[  6  -4  -2  14 -20   2  -4   1  -3  10   2  -1   2  -6  -5   5  -3  -3
   5   5   0 -10  -1   1   4   1   0   0  -8   8  -3   5  -2   6  11  -4
  -2   3   8] : <19> + (85)
[  7  -2   3 -29  10  -1   2   0   0   4   2  -5   3 -11 -32   4   0  -1
  -4   5   1  -5   8  -1  -4 -14   5   9  -6 -13  -3  -5   8 -14  -3   6
  -6  -3   0] : <19> + (85)
[ -1  -1  -5  -1   8  -2  -2   3  -5  -4  -5   0  15 -14 -11  -5  -2  -8
  -2  -1 -18  -7  -8   3  -3  -1   5   1  -1   3   1  -6  -3  -4  -8   4
  -8   3  -3] : <25> + (88)
[  5  -6  -5  10 -14   4   0   3   3   0  -3  -3  12  -7  -5  10  -2 -13
  -1   7   0  -5   0   0   8   6   4   7  -3   4   2   1   1  19  13   2
 -13   4  -1] : <19> + (88)
[  6  -6  -6  17 -11  -2  -4   1  -9  -6   5  -1  10 -20  -2 -10   1 -16
  -3  -7  -5  -7  -8  -1  -2  -3   7   9  -4  -1   1  -2  -4  12  14   6
  -4   0   5] : <22> + (88)
[ -1 -11 -19  68 -68   3 -17   1  -9   9  -5   8   1 -18  21 -10  -2 -13
  10 -14 -30  -8 -10   6   9  18  -4  -4 -20  26   4  13 -25  31  20 -21
  -1  13  11] : <22> + (85)
[ -7  -1  -6 -22 -21  -8  -9   2 -13  10  -2  -4  -2 -16  12 -14   0 -21
   3 -21   4  -6   5   1   3 -15   2  -1 -11 -11  -5  -6 -11  13   2 -10
  -5   3   7] : <22> + (85)
[ 10  -2   0   8 -36  -1  -4   1   4  11   0   1 -11  -2  13   5  -1   5
  12  -4   1  -3   1   0  16   6  -9 -10 -15  10   3   7   5  15  15  -7
  -1   3   8] : <19> + (85)
[ -3  -5   3 -18  29   7   1   7  12  -5  -4   5   1   5 -35  10   0  -9
 -10  17 -14  -5   5   1   1   2   5   5  -4  -1   5  -5   6  -5   6   4
 -21   2  -2] : <25> + (88)
[  1  -4  -3  28 -21   1  -7   0   1   4  -2   7   1  -9 -10  -3  -3   6
   4   3 -17  -3   0   3   4   6  -3  -5 -16  14   2   7   4  11   8  -8
  -4   9   7] : <19> + (85)
[  6  -4  -6   7 -22   2  -2  -1  -4   3   5  -2  13 -17 -13   0  -3 -13
   0   4  -3 -11   2   1   3  -7   7   3 -12  -2   0  -2  -1  12  10  -3
 -16   4   2] : <19> + (88)
[  6  -7  -9  33 -27   1  -5  -1  -5   3   4   0  11 -21  -1  -8   2  -2
 -14  -2 -11  -8 -10   0   4   8   0   0  -9  12   1   3  -1  12  19  -3
   1   5   2] : <19> + (88)
[ -8  -3   3 -12  17   3  -4   4  10  -3  -9   5  -9   7 -20   2  -3  -9
  -3   2 -19   2   9   4  -1  -3  -3   0  -3   2   3  -5  -4  -5 -13  -8
  -8   3   7] : <25> + (85)
[  0 -14   0  52 -26  14 -10  10  14  10 -10  13 -11  20   2  37  -2 -17
   6  26  -1 -12   8   4  22  22   1  -6 -19  29   8  16 -12  18  33 -23
 -24   8  17] : <19> + (88)
[ -4  -3  -1   4  -8   1  -2   3   4   1  -4   6  -4  -5 -14  -2   2  -9
  -5  -1 -24  -1   2   3   2   4   1  -1 -10   6   4   0  -2   3   1  -3
  -8   6   4] : <25> + (85)
[-10 -11  -2  27 -17   7 -10   5   3   7  -7   7   0  10   8  16  -3 -13
   0   9 -12  -5   1   4  12  12   2  -4  -6  15   4   8 -16   4  10  -8
 -14   7  10] : <25> + (88)
[ -2  -2  -5   9 -10   2  -3   4   9  -8   0   6   4   7   2   6   0 -15
  -2   2  -9   3   7   0   9   7   0   2  -8  -3   7  -1  -5  13  13  -3
 -23   6   1] : <22> + (83)
[ -5   0 -10   3  -9   0  -5   3  -4  -6   7   4  14  -3   8  -6   2 -19
  -4  -9  -5  -2  -2  -1   5  -1  11  -1  -6 -15   4  -6  -9  17  14   2
 -12   4  -6] : <22> + (83)
[  4  -5   3  15  -7   4  -6   3   9   4   1   5  -4  -4 -24  10   2   0
   5  15  -6  -7  -1   0   5   1  -3  -2 -14  12  -1   6   4  11   7 -10
  -9   6   8] : <19> + (85)
